0.583, -0.769, -4.450, 0.759, 0.312, -1.398, -4.186, -0.708, 0.392, 1.486, 3.428, -0.005, -0.168, 0.043, -0.681, -1.210
-2.152, 0.500, -1.055, -2.831, -1.726, 3.276, -0.282, 1.769, 0.273, 2.195, 0.597, -1.422, 0.230, -1.498, 1.163, -1.797
-0.336, -0.114, -2.291, 0.526, 0.129, -1.137, -2.678, 0.145, 1.210, -0.204, 2.156, -0.623, -1.488, -0.722, 0.462, -1.047
-1.008, -0.483, -3.336, -0.460, -0.526, -0.160, -3.292, 0.516, 1.101, 1.359, 2.918, -0.778, -0.950, -0.854, 0.208, -1.733
-0.212, -2.672, 1.224, 1.053, 0.194, -2.309, 0.499, -0.878, 0.020, 0.560, 0.242, 1.997, 0.395, 2.076, -2.887, 1.233
->
-0.212, -2.672, 1.224, 1.053, 0.194, -2.309, 0.499, -0.878, 0.020, 0.560, 0.242, 1.997, 0.395, 2.076, -2.887, 1.233
0.583, -0.769, -4.450, 0.759, 0.312, -1.398, -4.186, -0.708, 0.392, 1.486, 3.428, -0.005, -0.168, 0.043, -0.681, -1.210
-2.152, 0.500, -1.055, -2.831, -1.726, 3.276, -0.282, 1.769, 0.273, 2.195, 0.597, -1.422, 0.230, -1.498, 1.163, -1.797
-0.336, -0.114, -2.291, 0.526, 0.129, -1.137, -2.678, 0.145, 1.210, -0.204, 2.156, -0.623, -1.488, -0.722, 0.462, -1.047
-1.008, -0.483, -3.336, -0.460, -0.526, -0.160, -3.292, 0.516, 1.101, 1.359, 2.918, -0.778, -0.950, -0.854, 0.208, -1.733

2.981, 1.253, -0.849, -2.293
1.479, 3.032, 2.648, 5.534
-0.345, -0.543, -0.099, -0.268
0.956, 0.534, -0.953, -0.851
->
0.956, 0.534, -0.953, -0.851
2.981, 1.253, -0.849, -2.293
1.479, 3.032, 2.648, 5.534
-0.345, -0.543, -0.099, -0.268

-0.184, 2.030, 0.483, 3.863, 2.943, -2.181, 2.621, -1.823
0.596, 5.579, -3.048, 1.373, 1.828, 1.326, 1.434, -2.351
1.042, 1.812, 0.441, 2.783, 5.012, -2.233, 2.403, -1.050
0.641, 4.950, -1.787, -0.058, 1.181, 2.392, 0.885, -1.931
-0.382, 2.703, -3.137, 0.711, -0.056, 0.244, 1.040, -3.738
->
-0.382, 2.703, -3.137, 0.711, -0.056, 0.244, 1.040, -3.738
-0.184, 2.030, 0.483, 3.863, 2.943, -2.181, 2.621, -1.823
0.596, 5.579, -3.048, 1.373, 1.828, 1.326, 1.434, -2.351
1.042, 1.812, 0.441, 2.783, 5.012, -2.233, 2.403, -1.050
0.641, 4.950, -1.787, -0.058, 1.181, 2.392, 0.885, -1.931

-4.982, 4.168, 0.326, -0.934, 5.258, -1.186, 0.659, -2.688, 2.547, -0.830, -4.240, -0.195, -1.512, -2.826, -2.466, -2.084
3.270, -0.241, 5.171, 4.352, 2.306, -2.472, -5.579, -2.447, 0.504, -3.510, -0.494, -0.138, -1.206, 4.388, 4.453, 0.241
->
3.270, -0.241, 5.171, 4.352, 2.306, -2.472, -5.579, -2.447, 0.504, -3.510, -0.494, -0.138, -1.206, 4.388, 4.453, 0.241
-4.982, 4.168, 0.326, -0.934, 5.258, -1.186, 0.659, -2.688, 2.547, -0.830, -4.240, -0.195, -1.512, -2.826, -2.466, -2.084

3.251, -2.449, -2.145, -2.882, 2.275, -1.724, 3.696, -5.000, 0.884
-4.100, -2.939, -2.443, -1.165, -5.556, 1.693, -2.599, 0.002, -0.147
->
-4.100, -2.939, -2.443, -1.165, -5.556, 1.693, -2.599, 0.002, -0.147
3.251, -2.449, -2.145, -2.882, 2.275, -1.724, 3.696, -5.000, 0.884

-2.727, -0.226
-4.832, -4.720
-5.048, -2.129
->
-5.048, -2.129
-2.727, -0.226
-4.832, -4.720

1.338, 1.380, 0.228, 1.566, 0.496, 1.085, -1.591, 0.967
-2.741, -4.864, 2.362, -3.159, -3.080, -3.278, 2.772, 1.160
-3.133, 3.567, -3.653, 4.529, -3.442, 4.478, 2.988, 4.101
->
-3.133, 3.567, -3.653, 4.529, -3.442, 4.478, 2.988, 4.101
1.338, 1.380, 0.228, 1.566, 0.496, 1.085, -1.591, 0.967
-2.741, -4.864, 2.362, -3.159, -3.080, -3.278, 2.772, 1.160
